Table B holds the same points as the rows below and some others, measured another way and shuffled. Each row below is followed by which row of B it is.
B:
1: [ 194   65 -197  240 -143  123 -273   94 -168   41   65  106 -149   -4
   -9   60 -132  291 -107 -336  -64  156 -170 -110  -29 -117  181  -98
  179   98 -103  137]
2: [ -80   58   50  -85  155   14 -139  -26   31 -223  -26  -75   98   29
  -39  -91 -148   10  -12  -35 -236   28   49   -6  -61  -82   64  159
   50  -93  -26   44]
3: [-106  108  212 -186  157   36 -239   64  -51 -310  -97  -53   71   27
 -101  -91 -223  -16  -23   25 -373  -18  125  -27  -48 -244  186  188
  183 -157 -114   46]
4: [  61  -48   17  182    5   52 -378   56 -128   -3   44  236   71  125
   27  113  -29  110   43 -169 -257  -27 -164  -41  -60 -121   21  -33
  135  160   64  177]
5: [  21  196 -286  334    7   34   60  -96  161 -123   97  104  -94  -67
  138 -111  200   16   61 -285  300  200  -89  143  190  274 -379  -38
 -382  -80  -75  191]
6: [-115   37   27  101   13   83 -311 -108  119 -137  -36  200  124  145
   32  -42   31  -25   78 -183 -126   42  -36   34   -1   22    9   30
  -41  -21   -8  314]
7: [  -9   40    4   60  204  -33  -99   12  -18 -209   40   -8  104    5
   39  -27  -42   -4   47  -33 -204   -3  -41   43    3  -29 -197  122
  -61  -10   37   11]
8: [  23  -85   -9  120  -80   57 -300   96  -69    1   39  104  182   83
   62   74  -92   -7  116 -125 -280  -61 -136    1   63    9  -10  -85
   84   23   23  205]
9: [  -6 -135  -42 -272  -30 -113 -135  219 -186  284  216 -173   21  114
   42   66 -141  -73  -27  418 -413 -267  119  -29 -292  -32  334  -51
  254  111  116 -307]
10: [-139  151   82 -193  -56  216   92    1  248 -179 -180 -140  -32  -92
  -31 -280 -224  -88    0  -80  -41  250  267  119  173   51  278  -33
  -63 -433 -322  255]
11: [   6   20 -190  182  130 -247  -48   15 -137  173  302  102 -155   -1
  -17  132  197   87  -49   12  117 -132 -186  -11 -192   41 -208   14
 -120  219  241 -241]
12: [  72 -175  -29  -67  -64    7 -259  208 -151  174  138  -13  180  160
  145   98 -115  -74  106  224 -484 -195   -6   14 -117   12  124 -118
  198  148   94  -38]
13: [-186   46   83  -17 -169  194 -200  -47  228 -215 -199   -1  223   -9
  -40 -156 -233  -94  125 -312 -121  141   36   38  263   84  171  -42
  -24 -378 -220  480]
14: [-119  -39  159 -127  116   23   64   10   59   78  -19   -5  -74  -62
 -136  -56 -154   51  -59   -8  -82   74   60   36  -80 -103  236  -20
   28 -129   10    6]
15: [-196  124  -18  188 -208   46 -192  -79  107 -153  -96   79   24 -138
 -226  -41 -156   92    8 -589  215  143 -195  -76  276   19  102  -36
  -69 -357 -168  397]
16: [ -71    6   55   73   21   32   95   28   72  115   24  110 -133 -111
  -71  -29  -12   37    0 -136  110  112  -29   85   72   27   26 -127
 -125 -134  -14  103]
17: [  86  135 -107  232   39   91 -110   19   22 -100   56  187  -87   23
  140  -42  137   29   51 -139    8  128  -36  109   75   66 -210  -51
 -148   37  -69  169]
18: [-270   90  135  -31  186  -80   71  -93  215 -121    7   98   34  -16
  -20 -110  158 -219  113   52   73  -24   87  182   65  133 -212   65
 -307 -196   38   89]
19: [-263  114  -77  208 -109    9 -308 -267  208 -166  -57  155   82   17
 -181  -51  -20   97   -3 -562  218  123 -189  -91   88   62   80   77
 -110 -199  -42  409]
20: [  82  179 -329  115   41  -79 -114  -71 -124   59  206  -43 -345   -7
 -116   -5  -33  374 -299 -204  161  134  -91 -174 -326 -131  243  114
  105  167   10 -199]
21: [-340  100  197 -190  112  -23  153 -138  247   33  -65   30 -184  -96
 -240 -164  -29  -37  -88  -46  205  121  165   74  -60  -23  278   28
 -147 -310  -46   62]
22: [ 293  267   -9  -15  104  203 -202  325 -196 -351    8   24  -79   85
  335 -124   23 -121   87  300 -508   29  266  173   75  -99 -180   28
   86   55 -283  -11]
23: [ -84    2  177   80  155  -45  104   39  -12   87   31  174 -191 -156
 -177   38   -2  100  -40 -147  116   79  -90   53   16 -126  -29  -64
  -94  -93   63    6]
24: [ -14  308 -160  406  128  114 -195 -226  153 -616 -129   94   70  -96
  -30 -152  -30  184   19 -693  166  330 -212  -15  291   11 -391  236
 -245 -203 -186  429]
25: [ 186   21 -281  181  -74  -42  -82  219 -127  103  261   30   30   67
  320   55  176 -145  161  190 -157 -133  -35  152   68  261 -338 -153
 -143  154   40  -74]
26: [ 103  357 -223  199  -77  209 -230  -75   12 -365  -90    3 -215  -67
  -55 -177 -158  307 -181 -512  105  369  -24 -107   80 -123  168  114
   62 -153 -348  265]
27: [  15  -42   82 -111   97 -110 -137  216 -176  299  238  192 -152  166
  122  105  214 -149   36  487 -275 -264  130  113 -284  -37   57 -116
   68  259  162 -248]
28: [  46  119 -174   28 -127  107  -44   53   43  177  106   84 -249   48
   92  -83   76   30  -66   26   64  114  120   78  -83   90  210 -159
  -34   14 -118   55]
29: [ -48  -70 -156 -289   12 -195   32  176  -92  263  280 -272    3   77
   92   -6  -39 -164   -6  506 -269 -272  168   36 -270  126  175  -16
   72   56  127 -399]
30: [-125   50  174   88   89  113  -76  -24  173 -139  -87  237   74   24
   67  -85   92 -149  164  -87  -70   81   40  191  173   70 -176  -53
 -205 -151  -59  319]
31: [ -29  -40  131 -168  -87  179   78  161   43  -39 -143 -202   42 -171
 -110 -124 -432   38   -8 -135 -217  173   89   15  180  -77  334 -110
  132 -369 -224  162]
32: [  61  262   57  -31   64  141 -129  139  -33  -98   16  213 -273   86
  149 -121  175  -95   -2  209 -138   65  263  165  -49  -67   39  -42
  -20   12 -205   40]
33: [  28 -123  -60 -216  176  -84  -49   64 -105  156  167 -190   15  107
   11    8 -176   89 -111  284 -374  -95   85  -51 -379 -101  270   84
  203  178  162 -297]
34: [ 215  -93 -317   83  -61   15   13  128 -111  407  272  -17 -173   76
  177   63   21  158  -82  132  -83   31  -26   24 -251  101  142 -195
   58  282  108 -177]
35: [ 108  -50 -232   15 -213  122   80  126   33  323  130  -71 -129  -21
  118  -47  -99   58  -27    5  -10  126   51   65  -20  175  242 -266
    6  -25  -82   30]
36: [  55  -19  -33   60 -114  -38 -125  225 -166  288  185  162 -164   24
   44  113   85  -24   23  120  -82 -120  -32   53  -58    7   80 -215
   52   96   35  -65]
37: [-161  120   32  182   -8  -15  238  -39  158    0  -20   96 -200 -287
 -189  -74    6   48   -5 -388  433  214 -109   99  275   93 -127 -109
 -315 -359  -94  181]
38: [-276  215  101  -52    1  -10 -219  -94  114 -421 -146  -86   99  -91
 -243 -147 -223  -17  -11 -346  -10   60   -9  -80  173  -93  113  212
   -4 -409 -191  241]
39: [-117  -44  -39  106  -15    6 -315 -109   68  -54   22  111  182  130
  -15   24  -40   32   57 -213 -135  -25 -131  -36  -50   31   45   35
   12   20   76  228]
40: [  -4 -141 -260 -371  -19 -290   -1  223 -206  492  423 -334  -62  158
  100   80  -37 -110  -91  687 -327 -391  179  -32 -509  103  355  -38
  203  252  249 -628]
41: [-238 -156  150 -114  212 -215  -80  -45    2   19   82  -53  192   10
 -170   66 -124  -37   33   31 -184 -185  -96  -35 -142  -68   16  126
   12  -41  248  -97]
42: [  68   39 -154  116  -48   31   66   90   20  142  125   38 -121  -44
  111  -33   57    0   22  -14   54   74   -6  114   49  151  -70 -157
 -140  -17  -33   25]
43: [  -3  149   10  182  -49  112 -110   28   26  -14  -10  244 -200  -36
  -23  -35   72   77  -16 -235  120  158  -30   64   97  -31   26 -112
  -78  -78 -132  222]
44: [ -23  -18 -220 -283  -50  -45   28  115   31  160  185 -322   41   99
  159 -116 -107 -153   -7  405 -274 -116  245   63 -201  188  239  -19
   51  -16   -6 -231]
45: [ -25 -224  152  -69  260 -111  -30  102  -90   58  100  -25  203   22
    6  101 -121  -32   89  164 -396 -154  -77   47 -111  -76 -106   31
   50   90  250 -131]
46: [-248 -202   88  -63  107 -220  192   -9  105  338  168   24   23  -69
 -115   73   47 -115   63  110   96 -148  -73   96  -78  143  -34 -107
 -196  -68  275 -114]
47: [ -61  -75  125 -116  -44   47 -119  132  -10  224   50  124  -35   94
   28   17  -16  -86   42  183 -218  -75  107   82 -100  -19  247 -158
   88    8   16   41]
48: [  50   95   21  318 -135  162 -383   51  -73 -241 -111  228   62  -51
  -73   40 -151  166   53 -562  -78  151 -255  -69  264 -125  -34  -49
   78 -131 -174  440]
49: [  25  302   67   77 -231  271  -59  170   38 -126 -140  167 -303 -149
  -23 -165  -52   -1   -6 -244  119  271  138  113  317  -38  183 -206
  -37 -358 -437  341]
50: [ -27  110 -119 -293   41   33   50   74   57   -6   83 -273  -81   50
   88 -194 -130  -78  -82  317 -216   18  304   62 -182   48  284   51
   60  -90 -126 -177]
51: [  -2  -40   73  103   89  -90   31  132 -128  131  106  104 -133 -126
 -109   96  -29   88  -13  -84    5  -27 -143   25   10  -95  -62  -88
  -28  -11   91  -72]
52: [  66   -2  -56 -233  -17  165 -125  161   40  -82   12 -197  183  161
  269 -163 -165 -195  102  341 -533  -19  292  134  -42   97  158  -22
  107  -49 -140   34]
53: [-136  146  -29  -33  127  -44 -244 -121   33 -152   45   49  -61  105
  -92  -67   10   76 -105  -65  -68    7   39  -62 -214 -105  149  191
   46   19   10   10]
54: [-194   44   86   50 -236  114  303   83  231   -9 -158 -110  -19 -394
 -201 -150 -276  -60   94 -451  309  254  -50  115  544  180   44 -241
 -251 -674 -278  364]
55: [-191   39   27 -153   97 -127 -245  -74  -21   16   89    0  -51  113
 -164    1  -55   61 -129   47 -127 -109   36 -105 -308 -142  315  155
  141   38   97 -105]
56: [ -60  -57   40  103   36  -41   28   59   25  124   80  123  -25  -71
  -18   43   33  -22   69  -80   29   -1  -98   95   76   64 -107 -116
 -139  -60   77   70]
57: [  36   33  -36  -42  125   25 -170   -5  -76  -69   38  -56  -58   44
  -69  -31 -188  206 -136  -76 -222   77    0  -93 -217 -191  239  121
  187   72    2  -47]
58: [ 143  195 -183  106   37  105   -7   98   -5 -231   37  -81  -56  -55
  165 -136  -34    9   22  -59  -92  156   68   98  134   80 -176   21
  -99  -94 -194   59]
59: [ -18 -100 -142   -5   14 -138 -129   49  -87  233  224  -19    7   91
   15   90    0   43  -22  101 -134 -148  -77  -32 -230   41  102  -32
   61  161  191 -153]
60: [ 196 -105 -180  123    7   18 -110  155 -132  242  215   85  -29  114
  215   92   61   46   44  139 -233  -49  -54   68 -141   72  -57 -158
   39  270  122  -80]
61: [ 230   11 -214  385  -96  177 -145   41  -78  -78   -5   62   -9 -110
    4   31 -217  342  -33 -576  -12  286 -303  -78  181  -51  -57  -97
   43   -3 -103  285]
62: [ -29  -85   99 -103   73  -10 -183   99 -111  -27   14  -79  103    5
  -98   31 -272   87  -29  -24 -350  -49  -40  -79  -98 -180  215   53
  220  -35   37  -26]
63: [  -2   16  -60  175  174  -74 -203  -41  -54 -243   60   15  167    5
  -22   34  -73   93   46 -229 -165   -8 -201  -43   15  -51 -245  162
  -30   30   96   65]
64: [  55  162  -65  -81   13  155 -108   72   42 -126   -6  -28  -79   82
  145 -167  -35  -45   -8  114 -212  105  224   95  -40    9  133   13
   32  -54 -192   66]
65: [ 102   82  -63   70  -75   89   26  180  -51  131   83   91 -209  -59
   90  -27   38    2    3   27  -10   90   58  114   58   45   35 -190
  -47  -37 -118   30]
66: [-202  -83   33 -253  -74    3   35   25  168  268   65  -55    8   83
   32  -90  -24 -196   47  269 -109  -68  213  123 -123  166  316 -141
  -39 -123   16    6]
67: [   4  183 -112  116 -105  229   19  -45  169 -181 -119  -28 -100 -127
  -27 -194 -172  129  -47 -406  128  354   21   40  216   46  118  -51
  -87 -302 -295  331]
68: [  22   45 -203 -124  -63   55 -165   58   51  -26  108 -150  112  172
  221 -120  -45 -136   57  227 -305  -51  185   69 -103  170  116    5
   34   15  -70   -1]
69: [  65  -39   -9  137   45   52  -64   90  -60 -115  -14  -42  105 -114
  -36   15 -228  129   40 -270 -166  104 -165  -13  150  -56  -86  -10
   21 -100  -27  132]
70: [ 111   15 -425    4 -112  -34  115   43  -39  198  206 -332 -146  -93
   -4  -60 -227  231 -183  -98   67  126  -46  -95 -137  113  251  -46
   50  -11  -24 -196]
71: [  68  118 -228  183 -130  135   -7   -2   95   29   41   42 -141  -39
   84  -98    1   96  -27 -239  139  227  -19   57   96  141   31 -132
 -121  -89 -154  200]
72: [ -65  -20  198   -9  257  -57 -123   66  -66 -258  -26    8  177  -37
  -68   19 -139  -24   76  -33 -319  -66  -70   29   46 -152 -171  151
   17  -80   65   21]

[  50   10 -165  136 -161  -53 -213 -268  141  -74 -319   29 -215  -92
 -181  177 -100   67    1 -168  -39  -92  255  -83 -198  146] => 47
[  83 -157  110 -114   42  -37  228   59 -113   17  103 -303  184   38
  179   33  -28   86   15   81 -152  -68 -136   46 -181  239] => 38
[ 195  315   79 -275 -184  -19  119 -200  210   89  -94  102   45   82
 -109   16 -398   87   85   52  -45 -146  115    1 -255  210] => 19
[ 156  209  126  149  178   72   82  -53 -106 -198  207  170  -75 -136
 -467  -30 -347 -223  133  700   56 -208 -116  252  -12  261] => 61
[ 146 -121  -17 -146  232 -131 -139 -117  146  103 -299   71 -153  -77
 -315  -59 -133  -65  -36  113  -25   27  313   68   81  164] => 27
[  13  -22  182 -130  103   19  -99 -146   32  -34 -148   89  -77 -202
 -139   33  -54  -36 -120  124   21 -133  187  -85  -27   94] => 16
[ 154 -247   24  -23  155 -107  -30   28   97  -37 -199   29 -117 -102
  -52 -121   85   96   69   81   71  208  162   49   99  123] => 64
[ 169 -106  -36    7 -234  -74  196  -88    4  -88   53 -206   57 -100
  108  139  -73  120   44  118  -56 -154 -118  215 -185  397] => 57
[-147  238 -178  234 -150  125 -117 -177  -59  -78   45 -120  -24  160
 -253  211 -204   80   61 -107 -128 -194  -44 -125 -305   68] => 8
[ -50 -428 -153  112  558  -57 -119  236 -157   32   27 -186   -3   99
 -286 -215  172   -9   47  213  -61  327   15  158  301   50] => 22
[ -15 -223  333  -47 -313   58  175  -69   50 -136    0 -128   13 -281
  421   99  417  357  -68 -128  211  -66  -62 -118   38   62] => 40
[  17  -19  321 -165  273   51  -93  -37   49  -55 -113  256  -99 -210
 -188 -149   19  -29  -60  266  148   42  206 -120  158  -48] => 42
[ 152  -61  343 -142  262  -35  249   40 -171   33   45 -260  114  -33
   84   48 -148 -111    3  224 -183 -220  -60  -78 -255  211] => 41
[ 137   40  237 -142  122    6  -43  -82  157  -70 -135  316 -139 -212
 -215 -150  -55   13   27  299  208   58  201    7  165   51] => 71
[ 414 -109  289 -392 -153 -139  418  -76  205   20  104   88   74 -317
   18 -119 -122   65   44  608  220 -122  -61  560  243  528] => 20
[-169 -229 -330 -142 -181  -43 -272 -172  190  120 -248 -100   -7   53
  -41   58  153  322 -161 -410  -40  139  238  -18   62   60] => 32
[ -18 -184 -238  120  -49  -49 -249 -197  141  -47 -201   48 -214 -161
 -353   59   72   76  -62   52   99    9  205  195  207  183] => 49
[  95   55  460 -535  331   39  154   12   16  130   84  167  154 -136
 -129 -202 -192  -88 -115  473   50 -100   82   51  138  115] => 11
[ -47  -87  128 -208   77   12  -40 -159  -56   18  -42  -80   51 -181
  -91  125  -86  -65 -215  133 -106 -276   98   -5  -93  203] => 23
[ 148  -66  -54 -169 -429  -98  210 -198  152   67  -67 -279  107  -14
  232  193  -74  264  -17 -164  -82 -188  -23  134 -243  382] => 55
[ -50 -163   -4   36 -283   -4    5 -204   -4  -68  -99 -275   -8 -151
  172  279  125  183 -125 -216  -70 -246   17  -70 -209  213] => 14
[  47   35  190  128 -150   68 -138 -204  150 -251 -195  306 -258 -344
 -119   40  113  112   14  106  273  -42  192 -114   61    5] => 35
[  14 -407  193  -33 -149  -32  100   29   49  -91  -99 -180   -4 -212
  420   20  461  356  -41 -195  146  140   12 -100   74   54] => 50
[  12   69  162   11 -254   80  -19 -224  163 -119  -60  164 -132 -240
 -115   68   83  180  -18  115  248 -130   80   32  125   86] => 34
[-200  -89  130 -134  107  118   80   68 -188   58  185 -325  245  130
  133   44   77  149  -96  -90 -159  -75 -136 -172 -144    7] => 7
[ -51  -80   92   36 -110   60  -24  -10   73  -75 -100  -33  -31   18
  170  -17  221  321   64 -248   98  166   60 -247  -52  -88] => 68
[ 206 -161  125  158   13  -73   85  -48  -14 -175  -96  -59 -142 -232
   -4   57   40   10   92  206   58  -57   17   68  -66  235] => 9
[   4  111  164 -111 -186   71   57 -155   52  -61   -9   11   38  -91
   45   95  -69  137  -32    9   22 -163   23 -100 -165  108] => 59
[  20  287 -265  173  -17   56 -101 -167  -60 -108   94   33  -13  118
 -480  116 -484 -122   90  273 -172 -205  -34  145 -282  264] => 48
[-180  -71  122  111  116  111   64   -6 -287  -20  149 -436  129   69
   42  223   37   22  -81  -65 -224 -272 -156 -215 -276   61] => 45
[-319  -40  299 -317  -70  192  -88 -165  -46   21   49  -57  146 -175
  108  124  190  179 -336 -119   33 -248   60 -256   16  -76] => 37
[  39 -189   94   71 -313    0  203  -83  -43 -119   52 -323   68 -135
  324  216  185  252  -12 -114   -9 -172 -149   -2 -191  247] => 33
